Each row is followed by its class number.
[ 60   1  15  -9  28  29  17  23 -68  29 -15  53 -23 -11  73  73  25   2
  17 -22 -10  45  -9 -27  66  17 -57  13 -64 -23   5  47  15] : 5
[ 38  17  -1 -45 -31 -13  14  26   4  26  -4 -50  42   1  48   4  32   5
 -35 -71   0   2  18  21  13  24 -46  10   7  -2 -56  29  11] : 9
[ 51  -1  38 -44 -33  37  -9  24 -34   7  -7  -5  41  15  41  30  -1   9
 -12 -66  11 -16   5  21  33  15   5  -4   4 -38 -57  73   1] : 11
[ 64  12 -13 -20  33  41  -6  47 -35  34 -22  30 -12 -23  67  57  46  23
   6 -44 -15  22 -15   0  55  15 -60   2 -50  -5 -19  57  -1] : 4
[ 17   6  -4 -50 -34  40   7   9 -17  26  36 -31  33 -27  -2 -35 -15 -11
  -5 -44  20  -9  -6  19  13  49  -4  33   6 -17 -52  57  16] : 11
[-66  52  -6  15  64 -32   2 -21  14  15 -28 -29  18  24   9  25 -44  -5
 -40  -2 -48 -15  -4 -23  57  24 -32  29   0  27  41  46 -20] : 9
[ 81 -18  19 -44   7  24 -19  -3   8  29   1   6  38   4  97  14   2  16
  -8 -67  -3 -23  10  60   7  14 -81  46  -6 -12 -77  21  39] : 3
[-19  44 -25   1  19 -34  -2 -23   6  33 -23 -58  -5   4 -30  -9 -19 -24
  20   7 -33  -2   4 -33  34  17   2  23 -17   6  32  43   4] : 1
[-29  16 -26  16  54 -58   1  -8  38   8 -24  -9 -45 -28 -40  -2 -31 -17
  -1  18 -30  14   2   3  40   5   0  24 -14  28  16  54  13] : 5
[ 10   9 -23 -21  91  -9   2  16  15  12 -11   8 -14 -42  41  10  19   2
 -21 -29 -17   8   4  13  80 -14 -52  -6 -48  -5  25  56  -9] : 2
[ 40 -20  14 -28   5  25   6  16 -32   2  -7 -14  41  -7  60  -3  -4  12
  -3 -43   9   9   7  -4  34  24 -29   0  22 -18 -62  50  25] : 8
[  9 -50  -2  15  11   1  52  -3  33  12   8 -28 -43  -3  14   8  13   5
 -17  38 -43  23 -34 -58  18  33 -41   5 -46 -17  27  -7 -33] : 1
[ -5  41 -42 -10  42 -44 -28 -59  -4 -26   0  18  -6  36  -1 -19  20 -19
  13 -12 -36   0  -9  24 -18 -27  24   9  15  -7 -25  30  29] : 3
[  4  44 -19  -8  72 -59  12   3  38  18 -48 -21 -13 -14  33  27   1  -1
   4 -21 -13 -22   4 -62  63  -8 -61  -7 -32  -1  31  28 -18] : 0
[ 73 -19  14 -27 -39  38  12  26  16  17   2 -16  26   2  41 -33  19   8
 -73 -43 -16   1 -34  38  10  25 -75  21  -5  -4 -39  44  23] : 1
[-35  59 -14   4  26 -40 -33 -66 -26 -28   7   4 -20  39 -30 -18  -5  -1
  21  -8  29  25   7  10 -42  -1  71   2  54   2 -32  20  48] : 5
[ 17  40 -14  -3  32 -47   5 -19  -1  22 -29   9 -18  -1  -5  10 -24 -24
  12  -4   1   0  -2 -17  52  -1  12  32 -14  31   6  71  14] : 5
[-38  -4 -24  27   3  18  53 -35  39  -8   5 -50  37  19  13 -29  16 -32
   0  59 -53  44 -21 -23 -18  23 -11 -18  10 -26  11 -64  40] : 8
[-25  16 -30  23  29  26  37 -34   0   1   3 -61  56  46 -24 -24  -1 -37
   5  29 -55  53 -10 -16  12   1   0  -4  26 -43  48 -55  54] : 8
[-12 -53 -13   9  72  -7  27  -2  11  -6   3 -45 -55   2  15   4  14  -8
  62  38 -80  41   8 -64  -5  21 -19 -17 -31 -18  41 -31 -43] : 3
[  2  35 -41   6  40 -36 -12 -32  11  31 -31  14   4   7 -19 -24  -9 -32
  18  13 -29  -2 -16  -7  43  -5   3  26 -24 -11  16  34  20] : 0
[-40  71   0 -12  35 -48 -10 -52  -6 -16  20  22 -11  36  15  12  22  -1
  29   5  19   8  24  10 -33  -1  30  10  60  20 -16  -2  16] : 4
[  28  -50   -3   48  -48  -70   14   -1  -10   40  -61  -13   24  -24
    7 -100  -23  -12   41   -1   31   15   -4   19   27   -4  -57   36
  -46  -42  -87   33   66] : 7
[ 57 -48   6  10   5 -48  31  18 -16  45 -61 -39   0 -11  17 -69  20  -8
  71   6  62  27   8 -15  42  26 -65  -1 -58 -50 -54  81  39] : 4
[ 59  29 -26  -4  25  51 -12  19   3  28 -19  -1  25 -14  51  46  20  25
  13 -45 -31   3  -1   0  41  -9 -78  23 -44 -25   4   2   1] : 4
[   5  -11  -62  -12 -101    6   28  -14  -27   19    1  -29   75   -5
  -80  -13   10  -25  -25   11  -38    7   16   -8   28   11   39   55
  -29   20   34   22  -54] : 9
[-11  14 -10  20  -5  18  24 -23  24  -3 -14  -3  43  34  -8 -41  19 -34
  -4  57 -33  31 -13   4 -23  -4 -16 -13  13 -13  34 -79  37] : 0
[ 23 -29   7  32  -5 -77  28  17 -11  45 -44 -37   4 -12  37 -19  10  -5
  40 -19  21  22  23 -37  47 -14 -57   7 -31 -43 -32  32  40] : 8
[ 32 -62  12 -17  65  11  66  29 -15   0  -2 -21 -67  -1  32  -1  19   2
   0  -7  -6  31 -32 -78  25  24 -26 -47 -17   5  58  17 -47] : 6
[ 44 -18 -10 -11  21  26  13  27 -23  49 -21  -7  -5 -26  63  60  12  20
  -1 -43 -26  10  -7 -28  79   9 -56  15 -59 -32 -17  16   6] : 1
[ 41  33 -54 -28  28   9   3   3 -32  29 -30  11  11 -35  25  14  22  -6
   1 -41 -13  24 -31   1  67  -6 -58 -12 -58 -26 -10  65  47] : 6
[-65 -33 -22  13  43 -32  73 -11  -9  -1   5 -25 -18  24  -3  39   2  -4
 -35  19 -53  33 -16 -75  40  39  18   1  -6   1  37 -21 -49] : 9
[-19 -36 -39   6 -90   2  25 -17   1 -37 -23 -63  73 -23 -94 -70 -32  -7
 -42  -3 -35 -23  42  -9  -2  16   2  62  10  34  34   2 -50] : 1
[-20 -68 -13  10  28  -6  53  25  19  -8  -3 -42 -49   2  -1  61  27  23
 -29  14 -50  37 -16 -59  13  43   0 -35 -38 -18  16 -15 -59] : 9
[ -2 -14 -25  10  36  50  45 -40  22 -17  -4 -40  36  46   6 -25  19 -44
   3  39 -61  30 -18  13 -36  22 -37   0 -10 -19  46 -80  45] : 3
[ 58  -8 -37 -12  16  37   6  74 -21  43  -5  56 -13 -82  35  92  20  30
 -13 -45 -35  13 -34  -6  74 -10 -50  12 -89  -8  -9  30   1] : 10
[-20  66 -44  -3  51 -74 -11 -38  -9  30 -24   0 -24 -18   3   6  -6 -10
  40 -11  -4  12   4 -34  42 -32  -8   4 -13  15  11  39  24] : 6
[ 82  24   3 -14  38  12 -27  19   0  25 -15  37  -4 -25  68  28  17  18
   7 -35  13   6 -30  35  68 -31 -90   1 -55 -43 -35  57  40] : 7
[-27  37 -27  -8  48 -63  -3 -17  -1  38  -8 -24 -19 -15 -25  16 -27 -15
  11 -19 -12   2  20 -35  67   1  18  53   0  36  -4  55  -4] : 11
[ 44  13 -32  -2  -4  41  36 -35  30 -10   3  -9  38  30   6  -8  12 -30
  19  47 -57  32 -26 -37 -19  10 -25   3 -10 -37  16 -79  24] : 0
[-59  -1 -26  20  20 -18  37 -46  -6 -16 -18 -25  61  54 -19 -58  -1 -40
  -4  30 -41  14   0   6  -1 -22  21  -8  33  -8  31 -51  28] : 3
[-34  -7 -36  32  35  25  33 -68   9 -34  -9 -32  48  28 -19 -76 -19 -39
  13  53 -56  43  -3  -8 -19  21   0  17  -3 -26  32 -53  30] : 2
[-38  39 -31  12  68 -70   1 -37  13  23 -16 -17  -3  13   3  24 -13 -18
   1  12 -64  25   4 -30  66  -3   8  30  13  15  12  46  13] : 8
[ -29  -38   -4   13   32  -43   80  -13    4   -5   -5  -23  -31  -14
   17   34    7    0   47   42  -28   25   -4 -114   11   35    7   -9
  -48  -16   29  -25  -49] : 10
[ 35   2  -5 -14  36  12  13  37 -18  14 -20  18 -22 -25  88  80  49  31
 -30 -47 -33  19  -2 -32  66 -13 -70 -13 -42  -7 -14   4  -4] : 1
[ 40 -28 -31 -15 -74  13  -9  -5  -7  -2 -26 -29  52 -23 -89 -51   8 -32
  25  -7 -13 -21  23  53 -16  15  50  38 -47  -7  25  65 -18] : 10
[ 18  13 -13  -3 -16  48 -14  46 -11  33 -26  -8  21 -41  40  56  22  31
 -26 -37 -26  10 -13  19  50   2 -80 -21 -64 -49 -20  19  36] : 1
[ 26 -23 -20  11 -38 -81  31  -1 -37  35 -67 -47  58  12  -5 -87  -1   1
  23 -27  22  32   7 -59  45   6 -47   8 -19 -62 -67  35  38] : 0
[  -5  -27  -33    1 -103   22    3   -2   11   -9   -1  -22   66  -40
 -105  -52   -7  -26  -26   35  -35    2   24   39   14    7    2   55
  -30   12   25   43  -31] : 11
[-28 -86   2  34  41 -33  64   3  13 -16  -1 -32 -45  20  17   4  19   7
 -36  11 -74  43 -17 -69  16  36  -2  -4   1  -7  27  -2 -51] : 8
[-43  30 -17  -1 -23  27  39 -26  -8 -13  -3 -66  83  65 -13 -11  18 -18
 -30  -1 -32  19   3 -10 -10   3  27 -24  34 -30  36 -62   1] : 9
[ -8 -60  -9   1  35 -26  51  -9   3 -11  15 -14 -55  11  -4  15  19   1
  -9  26 -54  46 -20 -86  36  27  32   3 -14   3  -1  23 -67] : 11
[ 46 -17   0 -13  -6 -87  26   3 -11  61 -35 -32 -10  -6  17 -61  37 -14
  70  -5  76  31  17   5  25  20 -31   7 -26 -31 -83  75  59] : 4
[-72   5 -33  28 -10 -22  64 -33  -2 -12  -7 -55  27  31 -46 -33 -10 -43
   0  45 -33  30  -7 -35 -21  41  20   2   5 -13  22 -45  18] : 9
[-28  42  -1   2  24 -37 -21 -62 -30 -27   1   8 -12  44  -3 -21   5   9
   7 -11  41  10   7 -20 -20 -19  80  -6  52  18 -18  22   3] : 5
[ 74 -10  28 -72 -23  45  14  30 -30  23  26 -15  40  25  55  25  24   0
 -32 -77  11 -12   7  34  24  30  -8  13  16 -14 -26  48 -20] : 9
[ 16 -15  27 -15  17   0  18  -4  -2  -1  -6 -27  46  29  66 -32 -28  -4
 -26 -42 -38   4  -3  -1  24  30 -23  21  55 -14 -55  45  20] : 8
[ 82  -7  22 -49 -54  35  12   2   1  14   9 -13  52  -3  52  -7   1   2
 -14 -43  16 -24   9  24  17  12 -49  34   2 -20 -49  27  14] : 1
[-42  39   2   7  75 -28 -14 -11  -6  31   0  10 -23 -19  17  -7 -22 -22
  30  21 -16  20   4 -11  64  -3 -18  24  -4   9  -7  48  24] : 11
[ -2 -47   8  17  29 -12  64  25   5  -2 -14 -35 -27 -14  21   0  25  18
  -2   8 -14  28 -25 -80   2  38 -41 -22 -51  -9  34  -4 -37] : 10
[ -1 -18  -6   6   5 -97  24 -24 -28  19 -69 -35  22 -12  26 -78  -6  -5
  58  -5  40  36  18 -36  43  -9 -55 -23 -22 -49 -71  59  61] : 6
[-27  39 -12   1 -25  42  41 -48  -7 -11  28 -30  61  49 -12 -33  11 -48
   3  28 -28  32 -12  -6 -24   9  25   6  31 -29  14 -63  41] : 11
[-40  64  -6  -6  42 -27 -23 -70 -14 -12  37  35 -19  32   6 -18   5 -15
   4  22  17  20 -24   2  -4   0  37  18  38   5 -42  40  37] : 11
[-42 -74  -6  22  48  -1  49   6  17 -20 -24 -53 -10  11   4 -25   5  -1
 -18  27 -79  32 -15 -34  -2  50 -55 -18 -27 -14  35  -9 -27] : 3
[ 19 -20 -15  22 -12 -85  25  -3 -15  38 -57 -25  14  -8  -8 -66   5   5
  47  19  55  36   6 -26  40  10 -50  12 -32 -28 -75  71  47] : 4
[ -8  43 -46   2  51 -56   4 -12  12  38 -19 -20 -26  -8  -6  14  24 -26
   5   6 -14  13  -5 -15  56  -4 -21  18 -47  14  23  51   4] : 9
[ 18 -30 -46  -6 -83  30  20  12   7 -11  10 -18  68 -53 -77 -33 -47 -35
   0  24 -61 -10  22  11  19  13   9  61   1  18  20  30 -23] : 8
[-29  63 -13   5  45 -35  -6 -24  25  32  -9 -26  -7   7  -5  13  -6 -17
 -12  -4 -28 -17   5  -5  52 -22 -24  25 -10   9  66  22   0] : 1
[ 47 -15  20 -41 -24  -4  -5  14 -32   7   1  -8  40  -6  26 -33 -18  -2
   2 -56   1   7  36  39   5  25  -4  29  20  -6 -54  54  12] : 2
[-13 -49  -6  -1  53   3  31  -2  15 -14  26  -2 -77 -34  13 -11  13  17
  18  45 -41  48 -34 -60   2  32 -52 -32 -39 -21  41  23 -47] : 6
[-49   7 -48  13   5  32  61 -31  -6 -22  11 -38  33  35 -41 -13  12 -49
  -3  37 -31  37 -16  -4 -28  26  39 -14  12 -25  26 -84  42] : 9
[ 12  37  -7 -13  53 -25  -7 -44   1   4  34  56 -25  25  18  -1  17   2
  16  26  33  25 -15  24   0  -7  11  25  42  19 -40  16  36] : 4
[-50   7 -34  32  13  28  62 -25  25 -29 -15 -23  49  35 -23 -52  -9 -60
 -30  70 -78  28 -40  -7   6  15  -6 -10   0 -13  43 -39  18] : 9
